Here is a tiny trained network, its code and every weight. The questions are about switching its units off for an input and a target symbol, where a switched-off unit gives its printed mean instead of its output.

import numpy as np


def w(rows, s, z=0):
    codes = np.array(rows[::2]) - 128.0
    scale = np.full(codes.shape[1], s)
    scale[-1] = z or s
    return codes * scale


def f(y):
    return np.maximum(y, 0)


def softmax(a):
    e = np.exp(a - a.max(-1, keepdims=True))
    return e / e.sum(-1, keepdims=True)


def log_softmax(a):
    a = a - a.max(-1, keepdims=True)
    return a - np.log(np.exp(a).sum(-1, keepdims=True))


def net(x, mask):
    ids = ['ΓΘΞΠΣΦεζηλτψω'.index(c) for c in x.split()]
    T = len(ids)
    res = E[ids] + P[:T]
    r = res
    for j in range(2):
        rows = slice(3 * j, 3 * j + 3)
        q, k, v = (r @ M[0][rows].T for M in (Q, K, V))
        z = softmax(np.where(np.tri(T) > 0, q @ k.T / 3**0.5, -1e9)) @ v
        o = O[0][rows]
        res = res + np.where(mask[j], z, o[:, -1]) @ o[:, :-1]
    y = f(res @ A[0][:, :-1].T + A[0][:, -1])
    res = res + np.where(mask[2:6], y, B[0][:, -1]) @ B[0][:, :-1]
    return log_softmax(res[-1] @ U[:, :-1].T + U[:, -1])


Q, K, V, O, A, B = {}, {}, {}, {}, {}, {}
E = w([
[37,213,87,129,126,142],'Γ',
[172,193,194,221,136,91],'Θ',
[113,180,98,203,92,147],'Ξ',
[206,176,42,220,72,110],'Π',
[63,149,135,233,120,196],'Σ',
[146,242,149,124,146,85],'Φ',
[113,167,241,216,178,140],'ε',
[137,181,41,125,135,87],'ζ',
[198,153,126,185,171,70],'η',
[110,155,153,103,237,93],'λ',
[40,100,140,135,253,186],'τ',
[154,71,104,215,194,163],'ψ',
[133,94,6,156,169,176],'ω',
],0.014)
P = w([
[91,148,124,179,94,77],'0',
[84,132,101,190,126,52],'1',
[111,250,107,216,137,155],'2',
[123,139,121,142,108,115],'3',
[106,89,64,172,189,32],'4',
[145,234,109,177,147,193],'5',
[144,125,128,99,124,144],'6',
[134,83,57,145,227,62],'7',
[177,225,109,136,161,230],'8',
[168,111,128,62,147,173],'9',
[169,72,54,115,252,100],'10',
],0.017)
Q[0] = w([
[109,140,135,130,167,92],'h1',
[110,76,192,81,64,160],'h1',
[135,253,129,166,160,210],'h1',
[155,194,87,196,188,157],'h2',
[122,50,84,115,145,51],'h2',
[125,145,130,151,203,93],'h2',
],0.014)
K[0] = w([
[166,101,105,126,144,168],'h1',
[67,133,122,169,108,75],'h1',
[139,98,175,71,47,153],'h1',
[218,89,176,29,115,200],'h2',
[164,141,79,138,249,144],'h2',
[145,129,97,113,133,188],'h2',
],0.017)
V[0] = w([
[220,197,181,80,149,21],'h1',
[28,210,102,29,86,124],'h1',
[101,33,7,96,229,95],'h1',
[54,85,225,172,150,207],'h2',
[117,146,56,131,8,173],'h2',
[230,116,108,208,50,99],'h2',
],0.011)
O[0] = w([
[205,214,198,107,111,54,156],'h1',
[33,228,102,18,233,133,68],'h1',
[179,78,69,182,220,90,254],'h1',
[48,25,245,163,114,218,37],'h2',
[166,118,50,48,108,157,24],'h2',
[185,90,92,97,57,121,119],'h2',
],0.012,0.0052)
A[0] = w([
[173,148,157,1,81,156,153],'n1',
[94,93,103,68,143,79,252],'n2',
[153,123,121,145,207,76,125],'n3',
[65,68,185,232,112,251,253],'n4',
],0.0083,0.0061)
B[0] = w([
[88,74,165,113,120,203,169],'n1',
[129,176,138,232,126,142,168],'n2',
[93,127,92,139,2,142,251],'n3',
[107,113,133,86,140,47,234],'n4',
],0.0098,0.021)
U = w([
[38,156,100,145,177,184,29],'Γ',
[123,115,208,205,57,203,69],'Θ',
[49,110,137,146,70,226,155],'Ξ',
[161,106,125,93,69,145,80],'Π',
[58,108,97,63,102,124,68],'Σ',
[106,179,164,83,103,143,134],'Φ',
[90,122,180,117,77,116,77],'ε',
[146,185,71,59,178,46,134],'ζ',
[250,160,176,165,123,85,2],'η',
[96,186,184,255,124,151,227],'λ',
[46,107,144,178,199,147,52],'τ',
[169,66,158,151,146,95,195],'ψ',
[101,99,64,181,174,179,146],'ω',
],0.006,0.0056)

Each question gives the input, a string of symbols that net reads in full, and the target symbol t.
The units are the heads (3 rows each of Q, K, V and O) and the neurons (one row each of A and B). Each row of codes is followed by its name. A weight is (code - 128) times the scale printed after its matrix; where a second scale follows, it is the last column's (O, A, B and U).
mask holds one flag per unit, heads first, then neurons. A switched-off unit (its flag False) gives its mean, the last column of its rows in O or B, instead of its output. The means were averaged over made-up inputs and are rounded, as every weight is.
A unit's drop is (log p(t) with every unit on - log p(t) with that unit switched off) / (log p(t) with every unit on - log p(t) with every unit switched off).
The circuit of an input: a set's keep is (log p(t) with only the set's units on - log p(t) with every unit switched off) / (log p(t) with every unit on - log p(t) with every unit switched off). Starting from all 6 units, units are removed one at a time, each time the one whose removal leaves the highest keep (on an exact tie, the one counted first), for as long as the keep stays at least 0.8.
circuit, biggest first: the units of the circuit, biggest drop first
unit that matters most: the unit with the biggest drop
k most important neurons: the k neurons with the biggest drops, biggest first
which heads matter: for each layer, one digit per head in row order, 1 if its drop is at least 0.15 and else 0, layers parted by /
input ζ λ ζ Γ Φ λ η Π, target λ: which heads matter	01
input ζ Φ ω, target ζ: which heads matter	01
input λ Σ ζ λ Π λ ω Φ, target ω: which heads matter	10
input ζ η λ λ ψ, target ψ: which heads matter	11
input λ ζ τ η ζ ζ, target η: circuit, biggest first	[h1; h2]
input η η ε ω ε ω ω Ξ, target ω: which heads matter	10
input ζ Σ Θ, target ζ: circuit, biggest first	[h2]
input η λ ψ, target η: which heads matter	11
input ζ ω ζ Π ω, target ω: which heads matter	10
input Π η η, target Π: circuit, biggest first	[h2; h1]
input Π ω η ζ λ, target λ: 2 most important neurons	[n4; n3]
input ψ ω Π λ Θ η τ λ ζ, target τ: circuit, biggest first	[h2; n4]
input Π ψ λ ε, target ε: circuit, biggest first	[n4; h1; h2]
input ζ λ τ λ, target τ: circuit, biggest first	[h2; n4]
input τ λ λ λ λ λ λ λ ω, target λ: which heads matter	11
input ζ λ Θ λ τ, target τ: which heads matter	01
input Φ Ξ λ, target Φ: circuit, biggest first	[h1]
input Π ω λ ω ω Θ λ ω ω Φ, target Φ: circuit, biggest first	[h1; n1]
input Φ ζ Π ψ λ ζ, target ψ: 2 most important neurons	[n4; n3]
input ω ω ψ ω ζ Π, target ω: which heads matter	10
input Σ η ψ ω λ Γ ω Θ Θ ψ Φ, target ψ: circuit, biggest first	[h1; h2; n4]
input λ λ ψ τ ζ ω ψ τ, target ω: unit that matters most	h1
